Below is a small trained network, with its code and all its weights. Each question gives an input and a target symbol and asks what happens when units are switched off, that is, made to give their printed mean instead of their output.

import numpy as np


def w(rows, s, z=0):
    codes = np.array(rows[::2]) - 128.0
    scale = np.full(codes.shape[1], s)
    scale[-1] = z or s
    return codes * scale


def norm(h):
    return h / np.sqrt((h * h).mean(-1, keepdims=True) + 1e-5)


def f(y):
    return np.maximum(y, 0)


def softmax(a):
    e = np.exp(a - a.max(-1, keepdims=True))
    return e / e.sum(-1, keepdims=True)


def log_softmax(a):
    a = a - a.max(-1, keepdims=True)
    return a - np.log(np.exp(a).sum(-1, keepdims=True))


def net(x, mask):
    ids = ['βεζθλπστφψω'.index(c) for c in x.split()]
    T = len(ids)
    res = E[ids] + P[:T]
    q, k, v = (norm(res) @ M[0].T for M in (Q, K, V))
    z = softmax(np.where(np.tri(T) > 0, q @ k.T / 3**0.5, -1e9)) @ v
    res = res + np.where(mask[0], z, O[0][:, -1]) @ O[0][:, :-1]
    y = f(norm(res) @ A[0][:, :-1].T + A[0][:, -1])
    res = res + np.where(mask[1:9], y, B[0][:, -1]) @ B[0][:, :-1]
    return log_softmax(norm(res)[-1] @ U[:, :-1].T + U[:, -1])


Q, K, V, O, A, B = {}, {}, {}, {}, {}, {}
E = w([
[171,171,131,144,97,159,183],'β',
[76,140,121,94,64,141,70],'ε',
[61,121,120,82,110,120,58],'ζ',
[149,169,44,149,150,176,112],'θ',
[109,92,123,203,82,112,121],'λ',
[80,50,123,142,75,114,92],'π',
[77,172,194,110,81,161,163],'σ',
[95,124,82,76,162,193,92],'τ',
[96,7,55,162,135,100,87],'φ',
[132,128,122,130,53,153,130],'ψ',
[81,147,117,139,207,89,147],'ω',
],0.019)
P = w([
[151,176,255,145,209,159,101],'0',
[60,143,49,138,112,64,203],'1',
[188,143,149,143,120,198,104],'2',
[56,193,67,192,84,31,189],'3',
[117,85,104,196,137,191,115],'4',
[89,82,10,108,122,116,186],'5',
[209,73,156,167,26,153,94],'6',
],0.012)
Q[0] = w([
[41,185,75,149,42,109,156],'head 1',
[116,168,255,166,146,74,124],'head 1',
[129,44,205,87,128,237,151],'head 1',
],0.0057)
K[0] = w([
[209,69,252,146,123,163,44],'head 1',
[34,128,212,147,209,89,179],'head 1',
[72,74,50,96,2,141,171],'head 1',
],0.0062)
V[0] = w([
[184,218,133,247,121,34,191],'head 1',
[20,55,74,154,239,83,202],'head 1',
[136,255,36,72,155,140,84],'head 1',
],0.0077)
O[0] = w([
[2,168,60,46,161,242,171,4],'head 1',
[86,208,28,198,92,145,43,5],'head 1',
[115,248,96,55,99,27,111,149],'head 1',
],0.0081,0.0029)
A[0] = w([
[218,109,231,221,60,254,154,182],'neuron 1',
[142,43,184,187,104,179,5,163],'neuron 2',
[153,202,225,205,228,177,96,253],'neuron 3',
[63,158,86,206,202,97,19,192],'neuron 4',
[186,102,65,46,137,65,117,102],'neuron 5',
[169,37,73,223,169,140,155,96],'neuron 6',
[139,174,130,170,111,43,171,121],'neuron 7',
[146,85,83,148,110,88,160,96],'neuron 8',
],0.008,0.0056)
B[0] = w([
[131,77,60,89,117,163,58,255],'neuron 1',
[149,163,177,56,89,149,64,234],'neuron 2',
[196,101,193,2,156,166,56,208],'neuron 3',
[176,109,141,166,89,161,77,217],'neuron 4',
[149,156,138,178,87,73,170,159],'neuron 5',
[97,126,198,105,168,186,118,193],'neuron 6',
[137,84,124,176,201,123,80,170],'neuron 7',
[151,235,127,84,186,68,155,162],'neuron 8',
],0.0092,0.0088)
U = w([
[26,144,89,102,146,155,215,61],'β',
[137,142,162,149,140,68,177,80],'ε',
[153,133,142,194,134,73,133,67],'ζ',
[59,220,53,119,119,57,153,57],'θ',
[20,84,84,197,139,255,175,3],'λ',
[192,139,187,66,188,221,12,198],'π',
[83,113,98,152,157,130,158,71],'σ',
[185,157,131,208,119,80,123,13],'τ',
[166,141,87,172,96,211,43,193],'φ',
[117,80,177,103,164,127,225,47],'ψ',
[57,187,23,196,66,187,99,214],'ω',
],0.0086,0.0037)

Each question gives the input, a string of symbols that net reads in full, and the target symbol t.
The units are the heads (3 rows each of Q, K, V and O) and the neurons (one row each of A and B). Each row of codes is followed by its name. A weight is (code - 128) times the scale printed after its matrix; where a second scale follows, it is the last column's (O, A, B and U).
mask holds one flag per unit, heads first, then neurons. A switched-off unit (its flag False) gives its mean, the last column of its rows in O or B, instead of its output. The means were averaged over made-up inputs and are rounded, as every weight is.
A unit's drop is (log p(t) with every unit on - log p(t) with that unit switched off) / (log p(t) with every unit on - log p(t) with every unit switched off).
The circuit of an input: a set's keep is (log p(t) with only the set's units on - log p(t) with every unit switched off) / (log p(t) with every unit on - log p(t) with every unit switched off). Starting from all 9 units, units are removed one at a time, each time the one whose removal leaves the highest keep (on an exact tie, the one counted first), for as long as the keep stays at least 0.8.
circuit, biggest first: the units of the circuit, biggest drop first
k most important neurons: the k neurons with the biggest drops, biggest first
drop when u is switched off: that unit's drop, to one decimal
input ε ψ θ θ ω ω, target θ: circuit, biggest first => (head 1; neuron 3)
input π λ ω π φ θ, target ω: circuit, biggest first => (neuron 3; head 1)
input ω τ ω π, target ω: circuit, biggest first => (head 1)
input θ ω π ε, target θ: circuit, biggest first => (head 1; neuron 1; neuron 2)
input σ ω λ τ ω ψ, target λ: 2 most important neurons => (neuron 3; neuron 2)
input λ θ λ σ φ ε, target λ: circuit, biggest first => (head 1; neuron 3)
input ω σ θ τ ψ τ, target θ: circuit, biggest first => (head 1; neuron 5; neuron 3; neuron 1)
input θ ψ ε ζ, target θ: circuit, biggest first => (head 1; neuron 3)
input θ ζ ψ φ, target θ: 2 most important neurons => (neuron 8; neuron 3)
input τ ψ φ φ ω σ, target φ: 2 most important neurons => (neuron 7; neuron 1)
input π ω θ β σ φ, target θ: drop when neuron 8 is switched off => 0.3
input λ ζ π σ, target λ: drop when head 1 is switched off => 0.7
input ω θ ω ζ β β, target ω: drop when neuron 6 is switched off => 0.1
input ψ ψ ζ σ, target ψ: most important neuron => (neuron 2)
